Below are the code and all the weights of a small trained network. Each question names an input and a class and asks about switching units off, where a switched-off unit gives its printed mean instead of its output.

import numpy as np


def w(rows, s, z=0):
    codes = np.array(rows[::2]) - 128.0
    scale = np.full(codes.shape[1], s)
    scale[-1] = z or s
    return codes * scale


def norm(h):
    return h / np.sqrt((h * h).mean(-1, keepdims=True) + 1e-5)


def f(y):
    return y / 2 * (1 + np.tanh(0.7978845608 * (y + 0.044715 * y**3)))


def log_softmax(a):
    a = a - a.max(-1, keepdims=True)
    return a - np.log(np.exp(a).sum(-1, keepdims=True))


def net(x, mask):
    res = np.array(x, float).reshape(1, 2) / 4 @ E
    u = 0
    for l in range(3):
        y = f(norm(res) @ A[l][:, :-1].T + A[l][:, -1])
        res = res + np.where(mask[u : u + 4], y, B[l][:, -1]) @ B[l][:, :-1]
        u += 4
    return log_softmax(norm(res)[-1] @ U[:, :-1].T + U[:, -1])


A, B = {}, {}
E = w([
[222,168,59,1,89,195,100,98,41,156],'x0',
[87,134,122,145,17,111,120,37,170,62],'x1',
],0.0073)
A[0] = w([
[147,165,98,204,132,74,91,148,23,160,10],'0.n1',
[203,93,117,131,179,134,138,253,33,140,82],'0.n2',
[82,188,193,237,193,93,150,205,138,67,2],'0.n3',
[150,159,127,138,158,158,157,148,82,251,38],'0.n4',
],0.0054,0.0015)
B[0] = w([
[127,122,78,190,154,134,117,71,201,132,127],'0.n1',
[212,102,96,52,209,171,182,166,142,224,239],'0.n2',
[2,78,76,165,136,49,91,135,84,86,253],'0.n3',
[250,109,196,44,153,51,174,186,100,128,186],'0.n4',
],0.0071,0.0056)
A[1] = w([
[119,94,219,122,126,137,154,136,54,157,13],'1.n1',
[254,142,120,125,154,106,94,122,176,188,47],'1.n2',
[101,58,195,157,169,77,124,168,134,92,1],'1.n3',
[115,116,91,125,220,111,154,111,99,251,129],'1.n4',
],0.0078,0.00099)
B[1] = w([
[169,62,132,177,86,166,119,62,192,117,134],'1.n1',
[12,254,174,222,158,146,148,114,143,125,227],'1.n2',
[238,203,98,135,59,33,14,149,142,181,238],'1.n3',
[156,33,72,148,111,163,232,70,104,66,254],'1.n4',
],0.0086,0.0059)
A[2] = w([
[144,133,175,136,172,255,211,168,156,132,106],'2.n1',
[85,157,178,76,92,164,87,63,101,83,92],'2.n2',
[129,125,134,171,116,97,84,103,119,109,146],'2.n3',
[105,197,160,208,120,87,58,161,161,159,8],'2.n4',
],0.0091,0.0017)
B[2] = w([
[178,166,246,73,127,178,204,106,210,151,254],'2.n1',
[121,109,100,97,126,77,80,63,61,99,216],'2.n2',
[162,150,141,74,156,158,168,104,146,135,205],'2.n3',
[60,212,168,152,57,244,103,194,172,204,238],'2.n4',
],0.012,0.0071)
U = w([
[199,141,223,85,187,190,254,109,150,198,182],'0',
[21,224,176,180,62,123,42,199,216,220,200],'1',
[92,130,104,55,103,77,41,31,4,72,204],'2',
[79,97,142,146,193,145,90,159,136,63,3],'3',
[180,9,52,210,193,23,149,195,86,153,119],'4',
],0.0097,0.0035)

Each question gives the input, the list of numbers given to net, and the class t.
The units are the neurons (one row each of A and B). Each row of codes is followed by its name. A weight is (code - 128) times the scale printed after its matrix; where a second scale follows, it is the last column's (A, B and U).
mask holds one flag per neuron, layer by layer. A switched-off neuron (its flag False) gives its mean, the last column of its row in B, instead of its output. The means were averaged over made-up inputs and are rounded, as every weight is.
A unit's drop is (log p(t) with every unit on - log p(t) with that unit switched off) / (log p(t) with every unit on - log p(t) with every unit switched off).
most important unit: the unit with the biggest drop
k most important neurons: the k neurons with the biggest drops, biggest first
drop of u: that unit's drop, to one decimal
input [-4,-3], class 1: 3 most important neurons -> [1.n3, 0.n3, 2.n4]
input [1,1], class 2: most important unit -> 0.n2
input [0,2], class 2: 4 most important neurons -> [0.n2, 0.n3, 1.n3, 1.n2]
input [-1,2], class 1: 2 most important neurons -> [0.n2, 1.n4]
input [-2,8], class 2: 2 most important neurons -> [1.n3, 1.n2]
input [-8,-8], class 4: 2 most important neurons -> [1.n4, 1.n2]
input [-5,-4], class 1: 3 most important neurons -> [1.n3, 0.n3, 2.n4]
input [-6,-5], class 1: 3 most important neurons -> [1.n3, 0.n3, 2.n4]
input [-4,-6], class 4: drop of 0.n3 -> 0.3
input [-3,-4], class 4: drop of 0.n3 -> 0.1
input [-3,-2], class 1: drop of 1.n3 -> 1.3
